Below is a small trained network, with its code and all its weights. Each question gives an input and a class and asks what happens when units are switched off, that is, made to give their printed mean instead of their output.

import numpy as np


def w(rows, s, z=0):
    codes = np.array(rows[::2]) - 128.0
    scale = np.full(codes.shape[1], s)
    scale[-1] = z or s
    return codes * scale


def norm(h):
    return h / np.sqrt((h * h).mean(-1, keepdims=True) + 1e-5)


def f(y):
    return np.maximum(y, 0)


def log_softmax(a):
    a = a - a.max(-1, keepdims=True)
    return a - np.log(np.exp(a).sum(-1, keepdims=True))


def net(x, mask):
    res = np.array(x, float).reshape(1, 8) / 4 @ E
    u = 0
    for l in range(2):
        y = f(norm(res) @ A[l][:, :-1].T + A[l][:, -1])
        res = res + np.where(mask[u : u + 6], y, B[l][:, -1]) @ B[l][:, :-1]
        u += 6
    return log_softmax(norm(res)[-1] @ U[:, :-1].T + U[:, -1])


A, B = {}, {}
E = w([
[62,180,156,89,148],'x0',
[187,211,180,235,127],'x1',
[69,117,122,224,96],'x2',
[85,120,97,64,187],'x3',
[162,165,157,183,71],'x4',
[125,192,131,160,127],'x5',
[169,167,86,83,78],'x6',
[255,203,115,146,77],'x7',
],0.0042)
A[0] = w([
[190,154,135,7,82,54],'L0N0',
[212,70,149,20,188,95],'L0N1',
[80,168,106,121,45,99],'L0N2',
[200,171,138,111,73,253],'L0N3',
[63,77,136,174,87,90],'L0N4',
[72,1,153,190,165,169],'L0N5',
],0.0063,0.0037)
B[0] = w([
[128,65,66,130,142,181],'L0N0',
[106,33,58,123,148,192],'L0N1',
[123,109,110,87,177,157],'L0N2',
[78,126,120,169,181,254],'L0N3',
[136,74,92,109,134,174],'L0N4',
[194,72,2,95,120,235],'L0N5',
],0.009,0.0052)
A[1] = w([
[59,181,147,80,203,232],'L1N0',
[191,95,42,44,4,14],'L1N1',
[119,154,173,125,232,217],'L1N2',
[131,55,116,114,35,80],'L1N3',
[101,139,255,116,118,23],'L1N4',
[133,130,125,108,120,1],'L1N5',
],0.004,0.00079)
B[1] = w([
[53,137,140,33,60,196],'L1N0',
[4,113,109,113,243,250],'L1N1',
[40,168,89,68,156,191],'L1N2',
[68,59,78,122,188,201],'L1N3',
[88,146,64,158,226,137],'L1N4',
[125,116,133,133,136,128],'L1N5',
],0.0039,0.0025)
U = w([
[134,26,38,86,165,210],'0',
[106,129,230,15,61,3],'1',
[216,195,175,255,78,90],'2',
[68,217,158,120,170,100],'3',
],0.0095,0.0046)

Each question gives the input, the list of numbers given to net, and the class t.
The units are the neurons (one row each of A and B). Each row of codes is followed by its name. A weight is (code - 128) times the scale printed after its matrix; where a second scale follows, it is the last column's (A, B and U).
mask holds one flag per neuron, layer by layer. A switched-off neuron (its flag False) gives its mean, the last column of its row in B, instead of its output. The means were averaged over made-up inputs and are rounded, as every weight is.
A unit's drop is (log p(t) with every unit on - log p(t) with that unit switched off) / (log p(t) with every unit on - log p(t) with every unit switched off).
The circuit of an input: a set's keep is (log p(t) with only the set's units on - log p(t) with every unit switched off) / (log p(t) with every unit on - log p(t) with every unit switched off). Starting from all 12 units, units are removed one at a time, each time the one whose removal leaves the highest keep (on an exact tie, the one counted first), for as long as the keep stays at least 0.8.
units of the circuit, in order: the units of the circuit, biggest drop first
unit that matters most: the unit with the biggest drop
k most important neurons: the k neurons with the biggest drops, biggest first
k most important neurons of layer l: the k neurons of layer l with the biggest drops, biggest first
drop when u is switched off: that unit's drop, to one decimal
input [-6,-3,8,0,7,-5,7,5], class 2: unit that matters most : L0N5
input [1,5,5,7,-7,7,6,4], class 3: units of the circuit, in order : [L0N5 L0N1]
input [1,5,-8,-2,7,-4,-1,-2], class 3: units of the circuit, in order : [L0N5 L0N4]
input [-8,1,0,-7,1,6,8,-7], class 2: 3 most important neurons of layer 0 : [L0N5 L0N1 L0N3]
input [-1,6,-4,0,-4,-3,-8,7], class 3: 3 most important neurons : [L0N5 L0N3 L1N2]
input [-3,5,3,-4,-6,-5,-5,4], class 2: units of the circuit, in order : [L0N1 L0N0 L1N1]
input [-8,0,5,6,8,-3,6,5], class 2: 2 most important neurons of layer 0 : [L0N5 L0N1]
input [-7,1,6,-5,2,-2,3,4], class 2: units of the circuit, in order : [L0N5 L0N1]
input [7,3,8,-1,-6,-1,-7,7], class 2: 2 most important neurons : [L0N1 L0N3]
input [-2,6,8,4,-5,-4,-2,5], class 2: 2 most important neurons : [L0N1 L0N0]
input [6,8,0,-2,0,-8,7,-2], class 3: drop when L0N5 is switched off : 0.2
